Below are the code and all the weights of a small trained network. Each question names an input and a class and asks about switching units off, where a switched-off unit gives its printed mean instead of its output.

import numpy as np


def w(rows, s, z=0):
    codes = np.array(rows[::2]) - 128.0
    scale = np.full(codes.shape[1], s)
    scale[-1] = z or s
    return codes * scale


def norm(h):
    return h / np.sqrt((h * h).mean(-1, keepdims=True) + 1e-5)


def f(y):
    return np.maximum(y, 0)


def log_softmax(a):
    a = a - a.max(-1, keepdims=True)
    return a - np.log(np.exp(a).sum(-1, keepdims=True))


def net(x, mask):
    res = np.array(x, float).reshape(1, 3) / 4 @ E
    u = 0
    for l in range(2):
        y = f(norm(res) @ A[l][:, :-1].T + A[l][:, -1])
        res = res + np.where(mask[u : u + 12], y, B[l][:, -1]) @ B[l][:, :-1]
        u += 12
    return log_softmax(norm(res)[-1] @ U[:, :-1].T + U[:, -1])


A, B = {}, {}
E = w([
[61,149,166,39,52,146,183],'x0',
[178,132,52,101,159,33,116],'x1',
[235,3,122,76,129,99,121],'x2',
],0.006)
A[0] = w([
[47,171,230,130,97,174,163,102],'L0N0',
[145,99,173,157,123,254,83,221],'L0N1',
[102,179,127,64,105,120,112,108],'L0N2',
[156,86,238,60,176,132,140,39],'L0N3',
[90,54,128,144,155,157,120,133],'L0N4',
[105,154,183,197,125,132,79,207],'L0N5',
[4,138,170,137,32,229,121,42],'L0N6',
[140,40,186,150,133,129,210,1],'L0N7',
[221,121,90,147,163,78,147,92],'L0N8',
[75,120,114,216,133,185,121,177],'L0N9',
[140,177,118,109,56,98,115,201],'L0N10',
[92,19,131,61,49,139,183,130],'L0N11',
],0.0049,0.0018)
B[0] = w([
[132,107,30,94,159,156,2,242],'L0N0',
[87,53,168,74,87,151,55,238],'L0N1',
[181,112,136,102,188,113,146,185],'L0N2',
[149,196,128,148,108,90,169,180],'L0N3',
[111,149,131,65,130,141,72,168],'L0N4',
[156,151,196,118,40,96,144,206],'L0N5',
[141,91,101,62,104,195,33,253],'L0N6',
[118,237,145,98,147,80,139,171],'L0N7',
[42,95,81,98,149,149,94,229],'L0N8',
[162,115,113,166,25,128,170,210],'L0N9',
[195,103,142,117,164,114,127,189],'L0N10',
[142,178,150,254,46,80,205,240],'L0N11',
],0.005,0.0039)
A[1] = w([
[133,131,183,109,108,169,169,248],'L1N0',
[131,180,73,64,132,125,77,114],'L1N1',
[79,167,149,97,110,168,137,120],'L1N2',
[138,98,174,136,175,219,95,225],'L1N3',
[123,136,149,200,217,144,70,195],'L1N4',
[151,180,84,147,110,165,109,207],'L1N5',
[188,92,175,93,93,136,254,133],'L1N6',
[150,73,95,132,169,91,88,120],'L1N7',
[192,99,105,133,147,84,92,41],'L1N8',
[142,169,107,236,138,160,176,93],'L1N9',
[133,155,128,184,144,112,125,31],'L1N10',
[171,110,152,135,98,121,185,198],'L1N11',
],0.0083,0.0013)
B[1] = w([
[219,195,122,144,174,120,127,192],'L1N0',
[128,121,97,182,254,51,236,249],'L1N1',
[110,5,31,114,182,181,88,194],'L1N2',
[141,141,188,109,39,194,100,217],'L1N3',
[133,102,243,97,33,158,123,206],'L1N4',
[215,144,140,94,147,86,145,206],'L1N5',
[171,179,232,173,142,61,102,223],'L1N6',
[84,208,35,90,133,180,165,252],'L1N7',
[38,168,133,102,166,187,96,242],'L1N8',
[193,117,219,101,112,88,146,167],'L1N9',
[211,57,195,125,63,8,218,154],'L1N10',
[189,189,201,231,124,90,162,191],'L1N11',
],0.0049,0.0048)
U = w([
[19,75,133,188,109,118,187,3],'0',
[191,168,231,152,96,33,163,165],'1',
[81,167,38,75,238,96,168,153],'2',
[99,116,146,84,68,255,26,144],'3',
],0.01,0.0059)

Each question gives the input, the list of numbers given to net, and the class t.
The units are the neurons (one row each of A and B). Each row of codes is followed by its name. A weight is (code - 128) times the scale printed after its matrix; where a second scale follows, it is the last column's (A, B and U).
mask holds one flag per neuron, layer by layer. A switched-off neuron (its flag False) gives its mean, the last column of its row in B, instead of its output. The means were averaged over made-up inputs and are rounded, as every weight is.
A unit's drop is (log p(t) with every unit on - log p(t) with that unit switched off) / (log p(t) with every unit on - log p(t) with every unit switched off).
The circuit of an input: a set's keep is (log p(t) with only the set's units on - log p(t) with every unit switched off) / (log p(t) with every unit on - log p(t) with every unit switched off). Starting from the 12 units with the biggest drops (on a tie, the unit counted first), units are removed one at a time, each time the one whose removal leaves the highest keep (on an exact tie, the one counted first), for as long as the keep stays at least 0.8.
circuit, biggest first: the units of the circuit, biggest drop first
most important unit: the unit with the biggest drop
k most important neurons: the k neurons with the biggest drops, biggest first
k most important neurons of layer l: the k neurons of layer l with the biggest drops, biggest first
drop when u is switched off: that unit's drop, to one decimal
input [-6,-2,-7], class 1: circuit, biggest first : L1N9
input [1,5,6], class 2: circuit, biggest first : L1N7; L1N8
input [-7,2,2], class 3: circuit, biggest first : L1N4; L1N8
input [-7,1,-1], class 3: 3 most important neurons : L0N11; L1N1; L1N4
input [0,3,7], class 2: 2 most important neurons : L0N8; L1N7
input [5,0,-2], class 2: 2 most important neurons : L1N1; L0N1
input [-4,-7,5], class 1: 3 most important neurons : L0N0; L0N6; L0N3
input [0,0,-5], class 2: 2 most important neurons : L1N1; L0N1
input [8,0,-6], class 2: 2 most important neurons : L1N1; L0N1
input [5,-5,5], class 1: 2 most important neurons of layer 0 : L0N11; L0N3
input [-6,-2,-5], class 1: drop when L0N6 is switched off : 0.1
input [5,-7,8], class 1: drop when L0N11 is switched off : 0.4
input [-6,4,5], class 2: drop when L1N7 is switched off : 0.1
input [-2,-1,2], class 3: most important unit : L1N3
